cols: A K V P J B Q
Kezoz: [-30  80 -33  65  70  79 -73]
Feb: [-44  73 -46  72  69  74 -21]
domi: [-44  73 -46  72  69  74 -36]
rev: [-36  74  69]  domi
down: [-46 -46]  V
down: [70 69]  J
down: [-73 -21]  Q

cols: N S C T Z H
paru: [ 32 -29 -17  36  -9 -36]
nimo: [-21  70  19 -36  -4 -36]
tana: [ 37 -35 -17 -10 -20  -4]
nelu: [ 32 -29 -17  36  -9 -31]
Vup: [  5  17 -24 -43 -41 -22]
pidus: [-21  70  19 -36  -4  14]
Suz: [ 36 -10 -29  32 -36 -17]
[ 32 -29 -17  36  -9 -31]  nelu
[-21  70  19 -36  -4  14]  pidus
order: [-36  -9  36 -17 -29  32]  paru

cols: D W Y F
Bedab: [-64  10  37  47]
Kabo: [ -2   4 -22 -19]
gaf: [-58   8  36  44]
mirim: [-4 -3 -3 23]
Zuga: [ 8 34 44 43]
renir: [  1   4 -26 -22]
Dabi: [ -2  -1 -17   3]
zazi: [ -4  -3 -11  15]
vilu: [-26 -22   5   1]
down: [ 43 -22   3  15   1]  F
down: [ 43 -22]  F
rev: [  1   5 -22]  vilu
order: [  1 -26   4 -22]  renir
rev: [44 36  8]  gaf

cols: kamo Vina Kunu kezug refal sinu fisi bufis
bigel: [ 0 19  2 17 28 21 70 19]
vor: [ 0  0 19  2 20 28 61  5]
nisuv: [ 0  0 60  7 66 68 45 13]
mor: [ 0  0 45  8 55 64 54 17]
vukon: [ 0  0 39  3 38 47 24  7]
Pigi: [ 0  0 34  2 32 36 14  4]
Tep: [ 0  0 19  2 20 28 21  5]
Genu: [ 0  0 41 10 55 51 59 18]
rev: [21 28 20  2 19  0]  Tep
order: [ 0  0  3  7 24 38 39 47]  vukon
rev: [66  7 60]  nisuv

cols: E L M U G X R
ziki: [  5 -79   2 -79  26 -77   6]
rizuv: [ 12   8 -43 -41 -45  25  18]
Dodi: [ 25 -45 -43  12   8  18 -42]
order: [  6 -77  26 -79   2 -79   5]  ziki
order: [-77   6   5 -79   2 -79  26]  ziki
rev: [  8  12 -43 -45  25]  Dodi
order: [-45 -43 -42   8  12  18  25]  Dodi
down: [-79 -41]  U
down: [-41  12]  U
rev: [-41 -43]  rizuv

cols: suk Zela tudo rosif teg fozak kun daz
turef: [ 27  14 -38 -21 -32 -43  17  -4]
tida: [ -2  -5 -48  25  -7 -12 -22  27]
tisav: [ 59  -5 -10 -42   1  11 -22  65]
refat: [ 24  15 -45 -16 -31 -43   7   1]
burop: [  4   1 -25  15  15  -5 -18  14]
Vug: [ -1  -3 -50  31  -3 -17 -25  37]
Rolis: [  3   0 -53  37 -13 -31 -26  45]
duse: [ 65  60   1 -22 -10 -42  11  -5]
order: [-42 -22 -10  -5   1  11  60  65]  duse
order: [-22  -5  60  65  11 -42   1 -10]  duse
down: [-43  -5]  fozak

cols: Dami noti Lav pivu kavi Kala
Ven: [-40  22 -17 -20  18 -11]
Nade: [ -1  18 -18 -13 -29 -28]
Geb: [ 26  -2  21  21  14 -55]
Zugu: [-28  47 -60 -54  77 -34]
rozu: [-29 -13 -18  18  -2 -28]
Feba: [ 21  14  22 -55  -2  26]
reref: [-13 -19 -29 -28  18  -1]
order: [-28 -29 -13 -18  18  -1]  Nade
down: [-34 -28  26  -1]  Kala
down: [-28 -55 -34 -28  26  -1]  Kala
down: [ 18  -2  47 -13  14 -19]  noti
order: [-29 -28 -18 -13  -1  18]  Nade
order: [ 21 -55  14  26  -2  21]  Geb

cols: Gusa rop Zefu Fup bedib
navab: [  2  64  52 -45  -1]
fabu: [  5  32  25 -22  20]
gop: [-20   8   7  -4 -26]
kapur: [  4  30   4 -20  -2]
Boti: [ -5  54  17 -38   2]
fumo: [  1  51  27 -36  14]
zutur: [ -9  78  50 -55 -10]
tafu: [-15   3   8  -1 -22]
dovus: [ -8  68  36 -48 -29]
Torat: [-10  52   7 -36 -17]
Figen: [  7  18  20 -12  -2]
Kogo: [  4  43  23 -30  14]
down: [ 14 -10]  bedib
order: [-26  -4   7   8 -20]  gop
down: [ 4 17 27 50  8]  Zefu

cols: tifes pini sofe dis Sok dopo kemu nafil lemep
fuv: [ -5 -53 -80  34   7  17 -18 -32 -22]
dudev: [ 51   0  32 -29 -51  31 -39  -1 -26]
zot: [-32 -53 -80  34  -6  17   7 -22 -18]
order: [-80 -53 -32 -22 -18  -5   7  17  34]  fuv
down: [31 17]  dopo
order: [-80  34  -6  17   7 -22 -18 -32 -53]  zot
rev: [-22   7  17  -6  34]  zot
down: [ 34 -29]  dis
rev: [ 31 -51 -29  32   0]  dudev

cols: befe dod Dor dugu segip rifus Fose doz lub
kalo: [ 58   9  13   6  -8 -60   5  34 -44]
duf: [-25  25  41 -17  43  15 -19  13 -49]
bifa: [ 24  -7  23  -6 -14   6   6  27 -39]
lat: [ 33  20  32 -31  15  41  13  -9 -28]
lari: [ 24  43  23  -6 -14   6   6  27 -39]
Kov: [ 35   5  58  -8 -60   6   9  13 -44]
kubos: [-17 -25  43  41 -49 -18  25  13 -14]
Zisel: [-49 -18  43  41  25  13 -17 -25  15]
zik: [ 55  14  69 -16 -46  16   0  16 -51]
order: [-60 -44  -8   5   6   9  13  35  58]  Kov
order: [-25  15 -49 -18  43  41  25  13 -17]  Zisel
rev: [ 13  25 -18 -49  41  43 -25 -17]  kubos

cols: Pogol karo foduf dab
Fuz: [ -3  -2 -19   4]
Tabom: [ -3  -3   4 -19]
zov: [ -8 -21  -1  -4]
zupu: [-10 -18 -18  -1]
memob: [-9 -2 -5 -2]
Sil: [ 53 -14 -37 -72]
Ger: [  5  -3 -19  -3]
order: [-19  -3  -3   4]  Tabom
order: [-19   4  -3  -3]  Tabom

